Here is a tiny trained network, its code and every weight. The questions are about switching its units off for an input and a class, where a switched-off unit gives its printed mean instead of its output.

import numpy as np


def w(rows, s, z=0):
    codes = np.array(rows[::2]) - 128.0
    scale = np.full(codes.shape[1], s)
    scale[-1] = z or s
    return codes * scale


def f(y):
    return y / 2 * (1 + np.tanh(0.7978845608 * (y + 0.044715 * y**3)))


def log_softmax(a):
    a = a - a.max(-1, keepdims=True)
    return a - np.log(np.exp(a).sum(-1, keepdims=True))


def net(x, mask):
    res = np.array(x, float).reshape(1, 4) / 4 @ E
    y = f(res @ A[0][:, :-1].T + A[0][:, -1])
    res = res + np.where(mask, y, B[0][:, -1]) @ B[0][:, :-1]
    return log_softmax(res[-1] @ U[:, :-1].T + U[:, -1])


A, B = {}, {}
E = w([
[120,207,19,21,46,224,168],'x0',
[142,120,138,122,114,126,143],'x1',
[29,158,149,230,32,86,200],'x2',
[159,227,164,203,236,202,255],'x3',
],0.0076)
A[0] = w([
[161,73,45,42,91,192,29,232],'neuron 0',
[168,144,132,39,138,215,178,165],'neuron 1',
[47,68,97,108,17,93,47,253],'neuron 2',
[153,187,142,140,216,217,230,224],'neuron 3',
[77,163,56,172,46,195,161,113],'neuron 4',
[108,214,1,44,61,206,163,237],'neuron 5',
[36,152,163,179,32,92,148,208],'neuron 6',
[70,192,33,44,28,210,180,181],'neuron 7',
[23,131,136,210,24,131,164,207],'neuron 8',
[60,169,193,211,108,91,243,158],'neuron 9',
[173,198,168,167,235,204,222,218],'neuron 10',
[196,62,211,226,194,44,97,254],'neuron 11',
[201,176,165,104,221,156,200,162],'neuron 12',
[34,148,203,225,121,123,211,167],'neuron 13',
[192,50,200,138,187,44,53,254],'neuron 14',
[147,45,65,52,68,148,30,251],'neuron 15',
[213,74,211,156,210,55,157,250],'neuron 16',
[94,38,109,109,63,31,31,254],'neuron 17',
[37,202,113,159,65,195,201,107],'neuron 18',
[88,133,103,232,23,70,97,196],'neuron 19',
[10,98,133,147,49,117,145,142],'neuron 20',
[41,170,156,202,98,133,233,143],'neuron 21',
],0.0076,0.005)
B[0] = w([
[225,222,153,32,21,157,89,216],'neuron 0',
[196,234,30,83,138,178,179,184],'neuron 1',
[48,106,230,28,63,148,182,228],'neuron 2',
[208,205,11,196,201,147,122,232],'neuron 3',
[144,44,58,174,31,37,224,179],'neuron 4',
[177,194,16,33,42,111,239,248],'neuron 5',
[45,21,229,149,69,31,193,197],'neuron 6',
[123,76,71,67,16,52,233,237],'neuron 7',
[72,24,184,212,39,36,215,204],'neuron 8',
[67,196,92,234,67,21,49,198],'neuron 9',
[169,162,15,235,237,149,198,243],'neuron 10',
[98,152,219,219,222,204,25,242],'neuron 11',
[162,161,54,206,224,215,216,204],'neuron 12',
[59,187,151,228,79,27,49,197],'neuron 13',
[181,74,221,144,207,221,6,227],'neuron 14',
[200,218,197,34,33,143,76,221],'neuron 15',
[125,161,168,221,215,212,39,224],'neuron 16',
[85,39,248,2,159,181,35,227],'neuron 17',
[157,57,26,167,62,7,202,188],'neuron 18',
[18,40,230,169,133,52,186,194],'neuron 19',
[36,45,179,184,80,55,223,179],'neuron 20',
[90,121,49,245,45,32,134,190],'neuron 21',
],0.0064,0.014)
U = w([
[218,124,204,48,178,186,2,214],'0',
[218,152,109,175,235,207,97,200],'1',
[65,38,241,146,119,79,117,191],'2',
[98,180,142,250,129,40,92,167],'3',
[223,232,137,13,37,131,109,184],'4',
[210,197,11,53,194,180,211,110],'5',
[100,64,136,69,21,98,234,19],'6',
[157,95,21,183,69,58,196,2],'7',
],0.0068,0.0047)

Each question gives the input, the list of numbers given to net, and the class t.
The units are the neurons (one row each of A and B). Each row of codes is followed by its name. A weight is (code - 128) times the scale printed after its matrix; where a second scale follows, it is the last column's (A, B and U).
mask holds one flag per neuron, in row order. A switched-off neuron (its flag False) gives its mean, the last column of its row in B, instead of its output. The means were averaged over made-up inputs and are rounded, as every weight is.
A unit's drop is (log p(t) with every unit on - log p(t) with that unit switched off) / (log p(t) with every unit on - log p(t) with every unit switched off).
The circuit of an input: a set's keep is (log p(t) with only the set's units on - log p(t) with every unit switched off) / (log p(t) with every unit on - log p(t) with every unit switched off). Starting from the 12 units with the biggest drops (on a tie, the unit counted first), units are removed one at a time, each time the one whose removal leaves the highest keep (on an exact tie, the one counted first), for as long as the keep stays at least 0.8.
units of the circuit, in order: the units of the circuit, biggest drop first
k most important neurons: the k neurons with the biggest drops, biggest first
drop of u: that unit's drop, to one decimal
input [-6,-2,1,0], class 2: units of the circuit, in order => (neuron 3)
input [4,3,8,0], class 6: 4 most important neurons => (neuron 10; neuron 6; neuron 3; neuron 19)
input [3,-5,0,-6], class 4: 2 most important neurons => (neuron 15; neuron 0)
input [0,-1,1,-7], class 2: 3 most important neurons => (neuron 17; neuron 5; neuron 19)
input [5,5,0,-3], class 4: 2 most important neurons => (neuron 0; neuron 15)
input [1,-6,7,-5], class 6: 2 most important neurons => (neuron 11; neuron 14)
input [3,2,-1,-8], class 4: 2 most important neurons => (neuron 15; neuron 0)
input [0,2,-4,8], class 1: 3 most important neurons => (neuron 5; neuron 7; neuron 16)
input [-8,5,0,1], class 1: drop of neuron 16 => 0.1
input [1,-1,-3,7], class 5: drop of neuron 14 => 0.2
input [0,6,2,-4], class 2: drop of neuron 5 => 0.4
